Below is a small trained network, with its code and all its weights. Each question gives an input and a class and asks what happens when units are switched off, that is, made to give their printed mean instead of their output.

import numpy as np


def w(rows, s, z=0):
    codes = np.array(rows[::2]) - 128.0
    scale = np.full(codes.shape[1], s)
    scale[-1] = z or s
    return codes * scale


def norm(h):
    return h / np.sqrt((h * h).mean(-1, keepdims=True) + 1e-5)


def f(y):
    return y / 2 * (1 + np.tanh(0.7978845608 * (y + 0.044715 * y**3)))


def log_softmax(a):
    a = a - a.max(-1, keepdims=True)
    return a - np.log(np.exp(a).sum(-1, keepdims=True))


def net(x, mask):
    res = np.array(x, float).reshape(1, 7) / 4 @ E
    u = 0
    for l in range(2):
        y = f(norm(res) @ A[l][:, :-1].T + A[l][:, -1])
        res = res + np.where(mask[u : u + 9], y, B[l][:, -1]) @ B[l][:, :-1]
        u += 9
    return log_softmax(norm(res)[-1] @ U[:, :-1].T + U[:, -1])


A, B = {}, {}
E = w([
[84,89,117,146,58,69,47,185,114,212],'x0',
[142,94,148,115,72,126,154,170,156,147],'x1',
[114,121,154,116,85,143,28,143,169,133],'x2',
[118,81,145,99,195,144,124,60,175,35],'x3',
[1,182,80,223,119,35,171,113,104,155],'x4',
[132,218,162,133,98,234,131,97,120,186],'x5',
[200,138,78,100,111,161,77,31,33,211],'x6',
],0.00091)
A[0] = w([
[196,95,104,77,197,139,189,104,129,99,59],'L0N0',
[78,214,154,124,200,224,211,43,179,51,33],'L0N1',
[63,112,69,177,149,60,133,103,93,99,34],'L0N2',
[151,53,125,81,238,127,98,5,136,26,23],'L0N3',
[66,131,87,142,69,48,48,131,100,213,49],'L0N4',
[190,148,186,57,62,214,100,61,164,177,55],'L0N5',
[233,133,154,53,164,202,198,128,152,69,42],'L0N6',
[215,119,103,97,107,231,54,8,66,160,7],'L0N7',
[21,131,132,212,131,37,206,179,167,80,94],'L0N8',
],0.0024,0.0021)
B[0] = w([
[138,110,148,146,94,118,113,63,119,141,141],'L0N0',
[69,152,194,237,125,193,140,38,175,90,210],'L0N1',
[99,153,119,172,196,88,79,153,106,116,111],'L0N2',
[148,133,96,105,73,152,189,154,101,189,192],'L0N3',
[72,94,119,175,60,180,98,28,124,143,176],'L0N4',
[116,135,74,145,213,67,148,180,83,97,200],'L0N5',
[90,99,98,153,69,52,72,83,98,165,212],'L0N6',
[203,210,168,46,253,131,37,100,43,198,207],'L0N7',
[201,180,112,86,191,130,71,122,66,165,253],'L0N8',
],0.0024,0.0012)
A[1] = w([
[170,82,58,74,116,87,86,195,97,196,71],'L1N0',
[109,115,137,188,110,216,141,69,108,122,131],'L1N1',
[42,175,116,174,73,132,42,107,137,175,80],'L1N2',
[91,181,78,162,251,30,153,199,110,76,11],'L1N3',
[129,218,79,129,182,123,160,73,62,176,136],'L1N4',
[151,77,184,70,125,122,64,228,216,70,14],'L1N5',
[204,31,108,70,99,103,200,85,113,105,2],'L1N6',
[139,78,167,80,104,147,74,224,213,87,17],'L1N7',
[152,177,96,119,42,174,224,230,109,198,49],'L1N8',
],0.0032,0.0031)
B[1] = w([
[92,176,155,179,154,148,159,120,169,84,166],'L1N0',
[80,146,154,165,133,90,168,175,204,82,174],'L1N1',
[147,21,64,134,68,64,125,58,69,137,176],'L1N2',
[96,34,42,165,199,78,235,253,58,32,124],'L1N3',
[154,88,164,106,131,136,90,195,160,110,255],'L1N4',
[223,69,203,198,42,66,31,210,213,194,167],'L1N5',
[179,53,180,21,51,17,200,99,64,54,113],'L1N6',
[203,82,191,224,117,49,79,183,191,114,154],'L1N7',
[78,157,36,4,109,171,180,190,211,133,137],'L1N8',
],0.0032,0.0023)
U = w([
[8,249,251,248,213,250,250,6,248,6,152],'0',
[246,10,240,5,66,6,254,7,17,11,19],'1',
[252,250,221,8,246,254,7,36,7,248,210],'2',
[8,9,5,247,4,34,9,12,7,249,183],'3',
[250,9,250,236,12,3,8,251,251,173,173],'4',
[18,18,6,251,250,9,248,249,9,4,119],'5',
[14,245,5,5,25,245,249,255,241,249,6],'6',
],0.0042,0.0023)

Each question gives the input, the list of numbers given to net, and the class t.
The units are the neurons (one row each of A and B). Each row of codes is followed by its name. A weight is (code - 128) times the scale printed after its matrix; where a second scale follows, it is the last column's (A, B and U).
mask holds one flag per neuron, layer by layer. A switched-off neuron (its flag False) gives its mean, the last column of its row in B, instead of its output. The means were averaged over made-up inputs and are rounded, as every weight is.
A unit's drop is (log p(t) with every unit on - log p(t) with that unit switched off) / (log p(t) with every unit on - log p(t) with every unit switched off).
The circuit of an input: a set's keep is (log p(t) with only the set's units on - log p(t) with every unit switched off) / (log p(t) with every unit on - log p(t) with every unit switched off). Starting from the 12 units with the biggest drops (on a tie, the unit counted first), units are removed one at a time, each time the one whose removal leaves the highest keep (on an exact tie, the one counted first), for as long as the keep stays at least 0.8.
units of the circuit, in order: the units of the circuit, biggest drop first
k most important neurons: the k neurons with the biggest drops, biggest first
top k neurons in layer l: the k neurons of layer l with the biggest drops, biggest first
drop when u is switched off: that unit's drop, to one decimal
input [-7,0,-5,-1,2,-8,3], class 1: units of the circuit, in order : L1N6
input [8,6,3,-1,3,2,-4], class 3: 3 most important neurons : L0N4, L1N2, L1N4
input [8,-6,-7,-7,-6,-6,-1], class 6: units of the circuit, in order : L0N6, L1N8, L0N7
input [-1,0,-8,-8,3,7,7], class 6: 2 most important neurons : L1N8, L0N8
input [-1,1,-2,8,7,-6,8], class 5: 2 most important neurons : L0N2, L1N3
input [3,-4,2,-6,1,-7,0], class 3: top 2 neurons in layer 0 : L0N4, L0N5
input [-4,-6,3,-2,-5,-7,1], class 1: units of the circuit, in order : L1N6, L0N3
input [3,4,-8,7,7,0,5], class 5: units of the circuit, in order : L1N3, L0N2
input [4,7,-6,5,0,6,-2], class 6: 2 most important neurons : L0N4, L1N8
input [-4,-2,0,-6,7,2,-2], class 5: 2 most important neurons : L1N3, L0N3
input [-5,-7,-7,2,-1,-1,3], class 0: top 2 neurons in layer 0 : L0N1, L0N8
input [3,8,-8,-5,8,4,5], class 6: 3 most important neurons : L1N8, L0N6, L0N1
input [6,0,-3,8,-2,-3,5], class 2: 2 most important neurons : L0N7, L1N2
input [-5,0,-2,1,0,3,3], class 0: 4 most important neurons : L0N1, L1N1, L0N8, L1N5
input [1,-6,-5,6,-6,-5,-6], class 1: top 2 neurons in layer 0 : L0N3, L0N0
input [-7,-1,5,-1,5,-5,5], class 5: top 2 neurons in layer 0 : L0N2, L0N6
input [-8,-3,0,1,7,-4,7], class 0: top 2 neurons in layer 1 : L1N2, L1N1
input [-2,4,3,8,7,0,-2], class 5: 3 most important neurons : L1N3, L0N8, L0N2
input [2,-3,-7,8,-7,8,-2], class 0: top 3 neurons in layer 0 : L0N1, L0N8, L0N6
input [-4,-2,-3,-6,7,-5,5], class 5: 2 most important neurons : L1N3, L0N6
input [-4,3,4,6,7,-2,-3], class 5: 2 most important neurons : L1N3, L0N8
input [-3,1,-4,-3,-1,-4,2], class 1: drop when L1N6 is switched off : 1.7
input [-4,-5,-8,-4,-7,-5,-5], class 1: drop when L1N6 is switched off : 0.2
input [-1,-2,0,-8,-1,6,-3], class 6: drop when L0N4 is switched off : 0.0
